Below is a small trained network, with its code and all its weights. Each question gives an input and a class and asks what happens when units are switched off, that is, made to give their printed mean instead of their output.

import numpy as np


def w(rows, s, z=0):
    codes = np.array(rows[::2]) - 128.0
    scale = np.full(codes.shape[1], s)
    scale[-1] = z or s
    return codes * scale


def norm(h):
    return h / np.sqrt((h * h).mean(-1, keepdims=True) + 1e-5)


def f(y):
    return y / 2 * (1 + np.tanh(0.7978845608 * (y + 0.044715 * y**3)))


def log_softmax(a):
    a = a - a.max(-1, keepdims=True)
    return a - np.log(np.exp(a).sum(-1, keepdims=True))


def net(x, mask):
    res = np.array(x, float).reshape(1, 2) / 4 @ E
    u = 0
    for l in range(2):
        y = f(norm(res) @ A[l][:, :-1].T + A[l][:, -1])
        res = res + np.where(mask[u : u + 14], y, B[l][:, -1]) @ B[l][:, :-1]
        u += 14
    return log_softmax(norm(res)[-1] @ U[:, :-1].T + U[:, -1])


A, B = {}, {}
E = w([
[56,225,149,254,213,99,240,67,122],'x0',
[143,36,21,227,30,71,135,158,86],'x1',
],0.0059)
A[0] = w([
[125,142,99,130,118,159,74,140,151,121],'L0N0',
[134,106,115,104,135,140,122,144,130,112],'L0N1',
[150,131,68,108,102,87,160,93,145,127],'L0N2',
[125,113,183,208,112,225,119,231,183,166],'L0N3',
[167,156,88,93,82,66,161,56,224,150],'L0N4',
[84,114,142,87,97,211,248,230,1,67],'L0N5',
[117,106,118,146,114,96,110,116,101,143],'L0N6',
[112,122,199,171,123,172,186,182,82,116],'L0N7',
[86,85,155,117,117,184,162,228,132,116],'L0N8',
[177,126,142,146,140,131,63,127,109,115],'L0N9',
[208,151,74,113,149,50,102,47,160,56],'L0N10',
[106,135,147,163,140,114,136,109,140,163],'L0N11',
[147,142,93,131,106,124,133,114,140,2],'L0N12',
[139,142,143,97,152,99,104,86,137,136],'L0N13',
],0.0084,0.0019)
B[0] = w([
[133,144,133,105,146,57,171,66,111,163],'L0N0',
[131,143,133,108,139,73,165,56,106,158],'L0N1',
[94,142,171,121,202,164,103,197,61,189],'L0N2',
[130,143,135,113,120,104,141,119,101,143],'L0N3',
[127,133,138,127,135,116,116,136,91,138],'L0N4',
[135,102,160,150,142,128,87,127,146,115],'L0N5',
[100,123,170,117,223,180,113,185,50,205],'L0N6',
[151,126,74,66,144,90,88,103,128,214],'L0N7',
[123,155,129,108,126,84,154,51,101,155],'L0N8',
[116,133,128,102,148,65,172,66,117,160],'L0N9',
[80,83,164,138,130,127,120,110,167,107],'L0N10',
[176,124,53,33,133,77,76,80,102,255],'L0N11',
[56,126,180,152,141,205,100,150,168,109],'L0N12',
[89,82,64,178,116,219,179,254,41,192],'L0N13',
],0.0078,0.0025)
A[1] = w([
[110,89,126,184,61,105,202,106,122,208],'L1N0',
[121,98,163,103,124,148,59,145,146,101],'L1N1',
[107,175,226,118,142,205,127,138,218,32],'L1N2',
[129,125,90,170,53,112,244,138,111,78],'L1N3',
[151,73,164,101,42,107,76,112,206,136],'L1N4',
[92,156,184,174,184,112,140,103,121,55],'L1N5',
[113,169,101,218,120,96,172,84,170,50],'L1N6',
[105,140,253,128,164,105,143,87,114,65],'L1N7',
[133,165,121,194,130,93,144,90,179,5],'L1N8',
[169,141,43,113,79,161,118,167,168,4],'L1N9',
[119,73,132,253,60,123,126,150,157,157],'L1N10',
[141,125,150,114,180,106,55,137,119,106],'L1N11',
[136,162,139,105,145,131,113,101,148,67],'L1N12',
[128,144,151,162,140,122,136,118,139,133],'L1N13',
],0.012,0.002)
B[1] = w([
[118,166,126,98,142,224,105,181,184,192],'L1N0',
[125,169,23,174,143,92,127,81,155,174],'L1N1',
[75,71,189,176,159,119,123,247,39,248],'L1N2',
[114,132,68,193,93,175,67,121,231,178],'L1N3',
[165,166,143,113,143,66,192,20,105,221],'L1N4',
[176,126,108,75,82,94,115,64,175,234],'L1N5',
[200,84,129,87,65,50,153,42,92,255],'L1N6',
[121,145,66,188,119,186,91,153,195,200],'L1N7',
[167,146,144,80,133,90,172,56,99,197],'L1N8',
[116,154,104,149,101,197,110,106,221,137],'L1N9',
[56,132,254,128,207,144,145,239,72,231],'L1N10',
[126,139,140,130,74,183,145,121,205,211],'L1N11',
[113,64,150,191,92,118,104,160,116,203],'L1N12',
[117,143,84,4,111,186,155,126,103,133],'L1N13',
],0.0096,0.004)
U = w([
[196,134,117,64,125,55,149,39,95,208],'0',
[91,107,184,140,186,156,105,247,69,212],'1',
[140,156,48,144,101,228,71,131,238,3],'2',
],0.011,0.0016)

Each question gives the input, the list of numbers given to net, and the class t.
The units are the neurons (one row each of A and B). Each row of codes is followed by its name. A weight is (code - 128) times the scale printed after its matrix; where a second scale follows, it is the last column's (A, B and U).
mask holds one flag per neuron, layer by layer. A switched-off neuron (its flag False) gives its mean, the last column of its row in B, instead of its output. The means were averaged over made-up inputs and are rounded, as every weight is.
A unit's drop is (log p(t) with every unit on - log p(t) with that unit switched off) / (log p(t) with every unit on - log p(t) with every unit switched off).
The circuit of an input: a set's keep is (log p(t) with only the set's units on - log p(t) with every unit switched off) / (log p(t) with every unit on - log p(t) with every unit switched off). Starting from the 12 units with the biggest drops (on a tie, the unit counted first), units are removed one at a time, each time the one whose removal leaves the highest keep (on an exact tie, the one counted first), for as long as the keep stays at least 0.8.
circuit, biggest first: the units of the circuit, biggest drop first
k most important neurons: the k neurons with the biggest drops, biggest first
top k neurons in layer l: the k neurons of layer l with the biggest drops, biggest first
drop of u: that unit's drop, to one decimal
input [-4,8], class 1: circuit, biggest first => L1N10
input [0,3], class 2: top 3 neurons in layer 0 => L0N13, L0N6, L0N2
input [-3,1], class 2: 4 most important neurons => L0N11, L0N7, L1N7, L0N0
input [-1,-3], class 2: 2 most important neurons => L0N6, L0N13
input [-3,4], class 1: 2 most important neurons => L0N11, L0N7
input [7,8], class 1: top 3 neurons in layer 1 => L1N10, L1N0, L1N3
input [3,4], class 1: 4 most important neurons => L0N0, L1N6, L0N1, L0N9
input [-2,4], class 1: top 2 neurons in layer 0 => L0N11, L0N7
input [1,3], class 2: top 2 neurons in layer 1 => L1N2, L1N11
input [3,-2], class 2: top 2 neurons in layer 0 => L0N11, L0N0
input [0,-2], class 2: drop of L0N13 => 0.4
input [5,7], class 1: drop of L1N10 => 3.6
input [3,-5], class 1: drop of L0N7 => 0.0
input [2,-7], class 1: most important neuron => L1N2
